Here is a tiny trained network, its code and every weight. The questions are about switching its units off for an input and a target symbol, where a switched-off unit gives its printed mean instead of its output.

import numpy as np


def w(rows, s, z=0):
    codes = np.array(rows[::2]) - 128.0
    scale = np.full(codes.shape[1], s)
    scale[-1] = z or s
    return codes * scale


def norm(h):
    return h / np.sqrt((h * h).mean(-1, keepdims=True) + 1e-5)


def f(y):
    return np.maximum(y, 0)


def softmax(a):
    e = np.exp(a - a.max(-1, keepdims=True))
    return e / e.sum(-1, keepdims=True)


def log_softmax(a):
    a = a - a.max(-1, keepdims=True)
    return a - np.log(np.exp(a).sum(-1, keepdims=True))


def net(x, mask):
    ids = ['ΓΦαβδζηλμσψω'.index(c) for c in x.split()]
    T = len(ids)
    res = E[ids] + P[:T]
    r = norm(res)
    for j in range(2):
        rows = slice(3 * j, 3 * j + 3)
        q, k, v = (r @ M[0][rows].T for M in (Q, K, V))
        z = softmax(np.where(np.tri(T) > 0, q @ k.T / 3**0.5, -1e9)) @ v
        o = O[0][rows]
        res = res + np.where(mask[j], z, o[:, -1]) @ o[:, :-1]
    y = f(norm(res) @ A[0][:, :-1].T + A[0][:, -1])
    res = res + np.where(mask[2:10], y, B[0][:, -1]) @ B[0][:, :-1]
    return log_softmax(norm(res)[-1] @ U[:, :-1].T + U[:, -1])


Q, K, V, O, A, B = {}, {}, {}, {}, {}, {}
E = w([
[101,130,132,129,139,123],'Γ',
[111,121,121,144,141,121],'Φ',
[137,107,116,92,135,2],'α',
[101,129,107,126,120,127],'β',
[111,123,135,138,121,117],'δ',
[116,121,142,139,121,112],'ζ',
[120,121,150,131,114,106],'η',
[129,114,134,144,118,104],'λ',
[122,122,94,146,121,125],'μ',
[131,113,133,139,111,103],'σ',
[108,109,132,129,112,113],'ψ',
[149,150,119,105,122,132],'ω',
],0.0091)
P = w([
[112,140,130,122,118,25],'0',
[83,240,115,205,77,4],'1',
[122,128,152,136,102,81],'2',
[133,98,119,92,157,68],'3',
[75,232,126,240,59,61],'4',
[128,110,161,138,98,113],'5',
[139,81,129,97,156,111],'6',
[70,212,127,250,69,117],'7',
[131,81,171,139,99,150],'8',
[147,60,145,104,152,146],'9',
[79,199,129,245,81,176],'10',
[147,73,179,145,104,208],'11',
[147,91,112,96,171,134],'12',
],0.0032)
Q[0] = w([
[134,233,115,172,119,152],'h0',
[6,77,152,238,45,38],'h0',
[154,169,180,164,46,165],'h0',
[92,108,79,123,128,126],'h1',
[144,99,98,85,197,118],'h1',
[100,151,131,174,93,114],'h1',
],0.012)
K[0] = w([
[160,94,130,100,102,68],'h0',
[150,85,141,134,134,250],'h0',
[152,108,180,143,62,100],'h0',
[119,117,103,111,140,147],'h1',
[112,145,95,109,180,99],'h1',
[147,102,139,146,104,158],'h1',
],0.016)
V[0] = w([
[216,176,202,50,142,134],'h0',
[3,189,228,61,185,146],'h0',
[59,133,58,22,35,170],'h0',
[144,25,145,59,124,90],'h1',
[174,78,177,152,126,235],'h1',
[174,111,87,53,178,58],'h1',
],0.0035)
O[0] = w([
[189,205,192,71,95,88,91],'h0',
[22,98,231,60,155,102,132],'h0',
[36,157,45,40,55,200,120],'h0',
[165,88,189,131,39,99,136],'h1',
[79,171,128,143,117,2,4],'h1',
[125,78,186,186,90,210,160],'h1',
],0.0037,0.004)
A[0] = w([
[137,255,70,133,124,98,101],'n0',
[162,96,93,74,78,198,197],'n1',
[102,65,137,170,135,134,8],'n2',
[86,119,122,69,60,178,70],'n3',
[141,189,132,145,216,196,153],'n4',
[230,106,144,30,127,171,140],'n5',
[48,111,151,139,110,82,27],'n6',
[100,154,54,159,135,144,251],'n7',
],0.006,0.0022)
B[0] = w([
[209,103,50,75,199,85,208],'n0',
[113,210,153,127,108,104,255],'n1',
[132,179,73,114,141,129,186],'n2',
[189,90,93,121,172,61,180],'n3',
[123,164,93,98,113,13,189],'n4',
[3,158,113,205,154,110,249],'n5',
[174,172,130,112,152,187,163],'n6',
[114,92,194,112,97,170,213],'n7',
],0.0067,0.0042)
U = w([
[82,105,197,44,218,180,136],'Γ',
[103,34,21,215,192,159,36],'Φ',
[83,23,165,111,103,35,107],'α',
[50,71,105,36,43,150,146],'β',
[159,215,107,148,177,228,2],'δ',
[200,191,205,171,182,171,85],'ζ',
[140,101,250,102,72,119,218],'η',
[172,80,156,201,89,108,132],'λ',
[140,145,119,154,16,254,206],'μ',
[164,104,152,195,71,107,109],'σ',
[207,163,56,58,128,91,173],'ψ',
[26,215,123,160,124,80,133],'ω',
],0.0085,0.0038)

Each question gives the input, a string of symbols that net reads in full, and the target symbol t.
The units are the heads (3 rows each of Q, K, V and O) and the neurons (one row each of A and B). Each row of codes is followed by its name. A weight is (code - 128) times the scale printed after its matrix; where a second scale follows, it is the last column's (O, A, B and U).
mask holds one flag per unit, heads first, then neurons. A switched-off unit (its flag False) gives its mean, the last column of its rows in O or B, instead of its output. The means were averaged over made-up inputs and are rounded, as every weight is.
A unit's drop is (log p(t) with every unit on - log p(t) with that unit switched off) / (log p(t) with every unit on - log p(t) with every unit switched off).
The circuit of an input: a set's keep is (log p(t) with only the set's units on - log p(t) with every unit switched off) / (log p(t) with every unit on - log p(t) with every unit switched off). Starting from all 10 units, units are removed one at a time, each time the one whose removal leaves the highest keep (on an exact tie, the one counted first), for as long as the keep stays at least 0.8.
circuit, biggest first: the units of the circuit, biggest drop first
unit that matters most: the unit with the biggest drop
k most important neurons: the k neurons with the biggest drops, biggest first
which heads matter: for each layer, one digit per head in row order, 1 if its drop is at least 0.15 and else 0, layers parted by /
input Φ Γ λ ψ ψ, target μ: which heads matter : 00
input ω ψ Φ ω ζ ζ ψ β, target μ: circuit, biggest first : (n7 n5)
input ω λ η ω Γ ω μ ω δ η, target ω: circuit, biggest first : (n0 n7)
input Γ ψ Φ λ ω λ, target λ: circuit, biggest first : (n5 n0 h0)
input Φ Γ δ ω ω ψ η Γ, target μ: unit that matters most : n5
input Φ Φ ζ ω ω ω σ, target ω: 2 most important neurons : (n5 n1)
input ω ω ω μ ω ζ ω Φ ω ω η, target ψ: circuit, biggest first : (h0 n0 h1)
input λ Γ μ ω λ, target ψ: circuit, biggest first : (n0 h0 n5)
input Φ Γ μ, target μ: circuit, biggest first : (n7 n5 n0)
input Φ ψ λ Φ ω Φ Φ β Φ ψ, target Φ: which heads matter : 10
input δ Γ δ ω Φ ω η μ ω ζ ω ω ψ, target ω: circuit, biggest first : (n5 h0)
input ζ μ η ω α, target ψ: which heads matter : 10
input δ α μ Φ Φ, target Φ: circuit, biggest first : (h0 n1)
input ω Φ ω ω ω Φ ω β ζ, target ζ: which heads matter : 11
input ω η Φ η η ω σ σ, target ψ: which heads matter : 10
input λ μ μ Φ δ η ζ ω ψ ζ ψ λ Γ, target Γ: which heads matter : 10
input σ ω μ ω μ, target ψ: unit that matters most : n0
input β Φ σ Φ ω ω ω ω Φ ζ ω η λ, target ω: which heads matter : 00
input ζ Φ Φ ω Γ α Γ ω ω ψ β, target ψ: circuit, biggest first : (h0 n0 n5)
input Φ ω ω ω δ Γ ψ Φ Φ ζ, target Φ: circuit, biggest first : (h0 n1)
input Γ ω Φ ω Φ, target ψ: circuit, biggest first : (n0 h0)
